Below is a small trained network, with its code and all its weights. Each question gives an input and a target symbol and asks what happens when units are switched off, that is, made to give their printed mean instead of their output.

import numpy as np


def w(rows, s, z=0):
    codes = np.array(rows[::2]) - 128.0
    scale = np.full(codes.shape[1], s)
    scale[-1] = z or s
    return codes * scale


def norm(h):
    return h / np.sqrt((h * h).mean(-1, keepdims=True) + 1e-5)


def f(y):
    return np.maximum(y, 0)


def softmax(a):
    e = np.exp(a - a.max(-1, keepdims=True))
    return e / e.sum(-1, keepdims=True)


def log_softmax(a):
    a = a - a.max(-1, keepdims=True)
    return a - np.log(np.exp(a).sum(-1, keepdims=True))


def net(x, mask):
    ids = ['αζθλμστφψ'.index(c) for c in x.split()]
    T = len(ids)
    res = E[ids] + P[:T]
    r = norm(res)
    for j in range(3):
        rows = slice(2 * j, 2 * j + 2)
        q, k, v = (r @ M[0][rows].T for M in (Q, K, V))
        z = softmax(np.where(np.tri(T) > 0, q @ k.T / 2**0.5, -1e9)) @ v
        o = O[0][rows]
        res = res + np.where(mask[j], z, o[:, -1]) @ o[:, :-1]
    y = f(norm(res) @ A[0][:, :-1].T + A[0][:, -1])
    res = res + np.where(mask[3:15], y, B[0][:, -1]) @ B[0][:, :-1]
    return log_softmax(norm(res)[-1] @ U[:, :-1].T + U[:, -1])


Q, K, V, O, A, B = {}, {}, {}, {}, {}, {}
E = w([
[158,144,118,125,129],'α',
[251,167,76,80,140],'ζ',
[162,148,123,110,110],'θ',
[121,138,93,94,87],'λ',
[115,48,119,113,121],'μ',
[119,188,120,160,145],'σ',
[172,164,209,74,147],'τ',
[176,123,126,105,168],'φ',
[134,148,108,97,89],'ψ',
],0.026)
P = w([
[162,196,177,106,254],'0',
[176,172,202,87,100],'1',
[130,139,168,110,97],'2',
[89,111,140,105,82],'3',
[50,95,94,86,66],'4',
[7,79,39,70,57],'5',
],0.0063)
Q[0] = w([
[52,106,116,95,254],'h1',
[118,103,123,162,70],'h1',
[133,237,96,211,19],'h2',
[104,68,169,81,93],'h2',
[104,102,144,179,169],'h3',
[119,3,132,88,189],'h3',
],0.0096)
K[0] = w([
[75,177,201,170,85],'h1',
[93,39,110,175,160],'h1',
[102,252,54,129,142],'h2',
[117,69,139,36,148],'h2',
[115,46,108,173,110],'h3',
[75,104,110,199,77],'h3',
],0.012)
V[0] = w([
[95,82,40,176,165],'h1',
[234,29,103,104,64],'h1',
[142,115,152,213,208],'h2',
[127,90,228,88,223],'h2',
[124,226,254,139,69],'h3',
[149,105,165,62,164],'h3',
],0.0074)
O[0] = w([
[206,149,218,73,113,3],'h1',
[134,153,68,31,246,116],'h1',
[104,183,130,81,1,130],'h2',
[88,112,84,148,71,220],'h2',
[106,140,34,62,149,193],'h3',
[130,28,37,107,70,234],'h3',
],0.0089,0.0053)
A[0] = w([
[87,123,213,188,137,107],'n1',
[88,73,96,252,165,138],'n2',
[88,66,199,158,162,221],'n3',
[75,208,123,179,92,244],'n4',
[84,199,154,79,108,156],'n5',
[81,101,64,104,138,171],'n6',
[107,208,128,91,158,252],'n7',
[135,65,88,140,68,206],'n8',
[118,180,141,204,104,147],'n9',
[114,191,116,173,200,68],'n10',
[152,144,200,63,144,109],'n11',
[214,64,90,74,167,175],'n12',
],0.013,0.003)
B[0] = w([
[183,121,92,77,184,136],'n1',
[94,117,182,53,31,169],'n2',
[239,32,204,194,193,139],'n3',
[193,149,190,145,140,178],'n4',
[92,83,150,116,40,154],'n5',
[101,96,187,201,116,240],'n6',
[246,60,66,232,106,166],'n7',
[96,254,220,106,156,222],'n8',
[92,148,126,131,220,159],'n9',
[174,179,189,181,147,139],'n10',
[84,158,89,169,16,135],'n11',
[73,132,144,71,124,249],'n12',
],0.0081,0.013)
U = w([
[86,133,94,127,142,45],'α',
[196,139,110,46,137,210],'ζ',
[73,72,130,204,192,33],'θ',
[121,121,135,112,123,22],'λ',
[171,26,220,111,172,137],'μ',
[146,186,180,214,130,253],'σ',
[101,96,112,148,3,172],'τ',
[47,188,189,57,143,177],'φ',
[73,155,73,197,164,115],'ψ',
],0.012,0.003)

Each question gives the input, a string of symbols that net reads in full, and the target symbol t.
The units are the heads (2 rows each of Q, K, V and O) and the neurons (one row each of A and B). Each row of codes is followed by its name. A weight is (code - 128) times the scale printed after its matrix; where a second scale follows, it is the last column's (O, A, B and U).
mask holds one flag per unit, heads first, then neurons. A switched-off unit (its flag False) gives its mean, the last column of its rows in O or B, instead of its output. The means were averaged over made-up inputs and are rounded, as every weight is.
A unit's drop is (log p(t) with every unit on - log p(t) with that unit switched off) / (log p(t) with every unit on - log p(t) with every unit switched off).
The circuit of an input: a set's keep is (log p(t) with only the set's units on - log p(t) with every unit switched off) / (log p(t) with every unit on - log p(t) with every unit switched off). Starting from the 12 units with the biggest drops (on a tie, the unit counted first), units are removed one at a time, each time the one whose removal leaves the highest keep (on an exact tie, the one counted first), for as long as the keep stays at least 0.8.
circuit, biggest first: the units of the circuit, biggest drop first
top k neurons: the k neurons with the biggest drops, biggest first
heads that matter: for each layer, one digit per head in row order, 1 if its drop is at least 0.15 and else 0, layers parted by /
drop when u is switched off: that unit's drop, to one decimal
input ζ φ μ σ λ φ, target μ: top 3 neurons : n3, n12, n1
input φ φ λ, target φ: heads that matter : 011
input μ τ σ σ σ, target σ: circuit, biggest first : n4
input φ φ λ φ φ τ, target τ: heads that matter : 100
input φ σ φ θ, target φ: heads that matter : 001
input φ θ λ φ, target θ: heads that matter : 101
input μ θ φ θ, target ζ: heads that matter : 110
input φ φ σ φ, target σ: circuit, biggest first : h1, h3
input σ φ φ φ μ, target μ: circuit, biggest first : n3, h3
input τ φ φ φ μ φ, target μ: heads that matter : 011
input σ φ μ ψ μ θ, target ζ: circuit, biggest first : h1, n7
input φ φ φ λ, target φ: circuit, biggest first : n8, h2
input φ φ φ φ φ σ, target σ: heads that matter : 010
input ψ ψ φ ψ, target θ: heads that matter : 110
input φ ζ ζ ψ, target φ: circuit, biggest first : h2
input φ φ ψ, target φ: heads that matter : 011
input φ σ φ α, target φ: heads that matter : 101
input φ σ ζ μ, target μ: drop when h3 is switched off : 0.3
input σ φ σ φ, target σ: drop when h3 is switched off : 0.2
input φ θ θ, target φ: drop when n4 is switched off : 0.0
